Rows and whether each has a hidden trait (one of two labels; each part has its own)
In the rows, zero is written as 128.
[132 117 133 121 149 111 126 121 136 125 131 129 136 139 103  99 133 107
 177 132 109 129 121 117 130 137 131 118  99 142 114  47 154 176 126  69
 104 112 135 125 101 194 126 142  85  91 123 163 139 158 106 124 109 123
 125 138 139 107 123 112 132  95 129 136 124 134  99 130 143 120 148  69
 118 127 108  91 101 183 151 112 138 111 124  91 124 129 103 175 107 132
  72 103 111 117 103 162 125 162 113 111   1 120  86 105]
J
[141 109 109 126 128 109 131 101 115 108 137 129  18 130 105 153 143 209
 144 124  91 142  74 126 185 124 111 114  88 147 115  86 255 126 121 218
 136 123 142 138 181 217 121 133 158 201 137 176 144 130 182 141 133 194
 125 130 104  37 131 106 161 101 147 137 150 133 116 120 142  93 205  28
 153 102 170  98 144 124 150 109 158 167 113  83 117 123 101 193  74 115
 122  28 155 118 106 165 137 153 124 112 154 118  69 116]
L
[128 109 127 129 152 110 132 162 109 131 126 136  97 115 124  53 128  97
 150  99 129 137 108 106 155 137 158 139 129 127 118   4 148 159 125 139
 104 133 133 129  88 164 126 133  72  97 125 143 131 141 101  93 108 135
 145 133 140 107 109 112 148 110 102 144 113 136 122 102  86 120 115 106
  92 115 116 117  97 176 129 127 141  97 118 110 142 180 135 164 104 124
  67 109 129 121 121 126 150 133 117 108  27 176  92 120]
J
[140  94 146 121 136 114 122 135 131  24 163 128 134 134 106  93 138 137
 149 148 130 142 128 107 122 132 122 116 123 138 109  60 111 182 121 106
 114 124 131 126  68 192 129 154  92  73 124 181 153 153 100  89 113 132
 134 143 145 111 122 115 130  94 153 136 124 129 115 119  94 114 137  66
 116 123  78  96  50 163 172 130 171  81 133  85 128 155 101 163 126 132
 115 115 130 120 105 146 111 163 110 116   1 145  86 113]
J
[123 114 138 127 114 133 134 168 116   6 127 131  77 126 113  35 125 134
 113 116 132 138 115 107 139 134 174 125 139 133 126  35 186 152 125 213
 107 139 144 125 121 163 136 129 120 134 126 117 151 121 161  98 126 249
 142 115 112 121 165 128 151  63 131 127 132 133 120 101  76 127 114 127
  98 169 132 112 176 135  96 156 161 136 119 147 118 163 141 160 163 116
 113 138 147 108 122 146 161 131 131 129 121 174  93 137]
L
[128 109 141 121 100 139 121 153 137 114 122 147 133 140  87 146 132 126
 111 129 101 116 127 120  84 139 170 106 123 124 125  92 254 130 118 157
 137 145 134 106  90 183 125 123 150 155 121 128 148 121 151 124 128 157
 129 119 132 100 166 136 122  86 144 149 111 123 119 128 141 106 176 124
 106 175 168 119 172 127 146 122 156 188 154 129 110 137 167 113 170 128
  53 170 152 135 131 102 133 144 117 131 117  74  87 118]
L
[126 106 122 131 134 134 131 173 110 129 124 142  88 116 112  60 128  85
 122  95 135 133 114 100 130 139 182 139 149 122 122  26 174 160 122 178
 103 147 136 124  75 148 129 128  78 129 123  93 137 127 120  92 110 151
 150 114 132 115 112 120 146 104 117 149 111 137 131 107  91 120  98 126
  76 133 109 128 104 160 121 139 151 118 130 139 133 174 148 149 123 116
  82 128 146 137 132 113 155 127 117 113 103 166  89 128]
L
[120 118 144 124 116 135 133 161 125  12 114 134  59 140  88  73 126 148
 110 106 121 128 109 112 131 135 164 113 134 135 126  42 249 110 122 212
 124 139 143 125 109 206 129 120 138 144 124 127 153 118 180 104 135 255
 140 113 108  94 180 130 147  55 153 136 138 135 118  99  75 121 155 131
  93 165 169 119 226 131  99 133 182 157 128 146  83 163 122 133 153 117
  95 148 155 109 120 110 162 138 125 138 144 109  82 133]
L
[126 109 134 119 108 134 128 150 145  93 113 139 110 143 100 143 127 111
 116 121  94 123 116 120  91 138 170 110 136 130 127  77 255 119 118 181
 137 143 138 108 107 197 126 118 146 156 122 110 148 125 180 132 137 177
 128 116 128  86 173 133 131  89 136 144 121 129 120 122 135 115 173 136
 106 171 174 113 216 129 120 121 157 188 138 134 103 135 164 125 146 128
  62 161 144 126 128 110 149 140 120 136 137  82  88 118]
L
[124 125 148 129 143 108 135 163 106  48 134 138 100 126 109  16 131 197
 152  90 107 130  82 125 169 130 134 132  55 135 113  32 187 122 117 149
 107 131 126 155 118 217 117 133  73 128 127 165 126 131 120 128 125 172
 136 130 123  94 116 115 151  88 134 140 129 146 109 112 108 105 156  76
  93 112 137 151  95 166 161 119 156 146 107 100 116 164 123 168  94 126
  55  99 136 122 107  94 135 130 112 114  37 139  84 119]
L
[127 130 131 119 150 111 134 113 128  96 128 126 108 139 107  65 124  99
 172 109 106 136 104 117 132 136 133 122 116 152 121  17 140 149 127  96
  97 110 134 134 125 211 125 141  82  89 125 143 136 155 120 129 115 151
 128 132 136 103 122 108 139 114  99 130 124 144 111 112 134 128 152  79
 109 109 126  95 129 178 109 113 131 109 103  98 128 125 106 182 102 137
  60  86  95  97 102 173 139 165 117 121  59 114  85 119]
J
[139  97 112 128 115 131 129 152 131  19 139 121  52 128 119  62 130 170
 121 132 130 147 130 107 134 129 133  85 160 141 126  32 188 168 127 221
 128 136 157 118  99 113 144 133 141 132 128 121 155 130 166  95 126 219
 135 119 113 114 159 118 149  87 129 131 127 126 127 107  88 128 109 107
 114 162 114  88 155 129  82 168 160 109 126 137 140 175 117 179 160 115
 137 113 135 113 125 167 147 157 138 117 100 142  96 125]
J
[133 100  97 128 139 136 131 146 122 237 114 138  76 116 111 116 129  74
 133 110 127 152 115 100 119 146 180 139 196 120 130   1 241 167 126 220
  97 140 146 106  65 124 133 126 105 117 125  80 156 143 132 109 104 166
 148 110 124  79 132 109 151 111 112 157 115 134 141 104  93 129  97 129
  92 149 136  75 148 152  99 136 137  97 137 136 146 193 153 145 132 115
 100 107 150 135 144 150 182 133 129 108 154 181  89 120]
L
[117 166 142 119 116 107 138 131 142  44 118 129  91 139 108  87 117  93
 163 121  99 107 103 127 139 131 150 112  83 161 121  86 162  96 127  79
 134 121 140 129 196 200 124 126 109 156 122 141 130 123 167 135 125 177
 115 122 134 118 168 124 135  70 100 123 118 136  88 116 133 136 192 115
 114 155 128 137 185 136  93 118  90 177 110 150 107 101 103 204 162 142
  43 132  95 102  95 155 129 156 125 124  32   7  94 134]
L
[120 135 128 119  91 133 134 149 147  44 111 141 133 137 113  88 117  86
 113 101 102 115 116 119  95 134 184 114 146 141 132  84 199  98 120 132
 127 144 139 120 124 164 122 120 122 156 122  85 129 121 169 133 140 187
 128 111 132 116 169 133 126 109  85 138 109 137 117 113 154 126 168 169
  82 170 173 145 215 154  71 116 125 196 124 142 107 111 173 138 162 135
  58 182 112 123 124 117 137 149 126 147 133  60  86 147]
J
[132 116 121 128 125 107 137 152 114 141 124 140  90 118 127  59 130 151
 141  76 101 129  66 123 155 130 139 141 110 135 119  67 173 106 120 156
 127 140 133 144 128 173 115 130  86 145 131 136 129 127 140 126 132 159
 138 130 114  70 125 109 152 124  89 146 122 145 116 118 131 113 147  81
 100 110 159 158 150 140 124 111 152 151 106  97 140 145 139 181  93 117
  63  80 123 129 125 116 138 126 122 116 119 129  90 139]
J
[124 125 156 126 147 112 128 150 100 113 140 137 130 118 100  36 132 119
 171 113 112  94 119 121 160 133 139 141  68 138 111  35 140 150 126  81
 114 131 118 136 108 172 121 136  78 124 123 156 123 130  86 119 110 117
 132 139 149 127 110 117 136  79 124 139 102 133 104 134 138 120 147  72
 102 125  80 160  46 168 167 126 136 144 129 101 149 134  88 190 121 134
  68 102 136 126 102 103 126 142 107 100   1 124  88 115]
L
[124 114 146 128 136 131 136 157 117  89 119 135  85 121 114  91 123 105
 118  96 135 147 106 103 128 137 179 136 169 131 129  18 191 144 122 203
  98 138 144 126  98 175 129 126  72 111 126  93 141 133 136 100 124 207
 151 111 121  97 127 120 153 104 112 142 127 146 129 101  81 124 108 130
  92 142 158 115 166 162  92 132 161 123 116 143 112 170 151 143 112 118
  87 126 134 121 133 129 165 132 131 127 146 177  95 137]
L
[135 115 144 119 127 110 126 132 135  37 145 129 148 133 113  78 127  95
 164 133 130 128 128 110 123 131 137 117 122 145 116  73 104 173 123  38
 111 123 130 125  93 175 126 144  86  91 123 160 139 146  96 109 106 129
 125 143 147 134 130 118 120  97 115 133 112 133 109 133 134 127 140 104
 115 148  83 126  78 168 140 125 131 111 129  97 125 122 104 185 138 134
  81 127  93 119 104 150 113 154 110 116   1  96  96 116]
J
[123 115 139 125 107 134 131 161 124  41 119 131  53 139  95  99 129 156
 112 125 125 122 115 113 141 132 166 107 132 135 125  63 242 121 123 207
 138 138 144 114 121 177 134 122 141 176 125 129 151 104 173 104 132 241
 135 117 107 106 177 127 149  41 150 127 133 130 114 105  85 121 150 119
 115 173 143 119 218 125  99 152 170 162 136 144 117 160 122 152 168 115
 121 135 158 114 119 150 155 134 130 127 116 108  82 131]
L
[136 105  75 128  72 125 132 124 132   1 150 113  25 129 116 131 130 188
 116 137 130 140 113 114 149  98 127 108 115 150 126  82 186 140 125 208
 139 135 161 125 136  58 135 135 148 185 134 153 153 119 166 106 134 208
 128 128 111 102 156 119 149 109 123 126 153 129 118 109  80 114 146  92
 155 128 117 103 160 132  73 157 151 142 123  94 124 118 106 208 141 113
 118  94 134 121 106 168 126 164 157 125 123  91  89 128]
J
[132 127 124 118 104 117 130 119 149   7 129 126 175 141 109 112 118  91
 142 125  99 139 122 125  79 130 165 109 159 151 127  70 164 132 120  56
 129 125 144 124 132 175 124 135 119 118 122 104 141 141 129 137 135 141
 113 130 138 116 169 119 101 113  83 131 116 138 108 114 135 125 179 116
 105 164 141 113 175 191  80 103 124 147 125 101 105 109 138 152 153 141
  49 155  73  99  98 172 100 166 124 146  61  38  98 137]
J
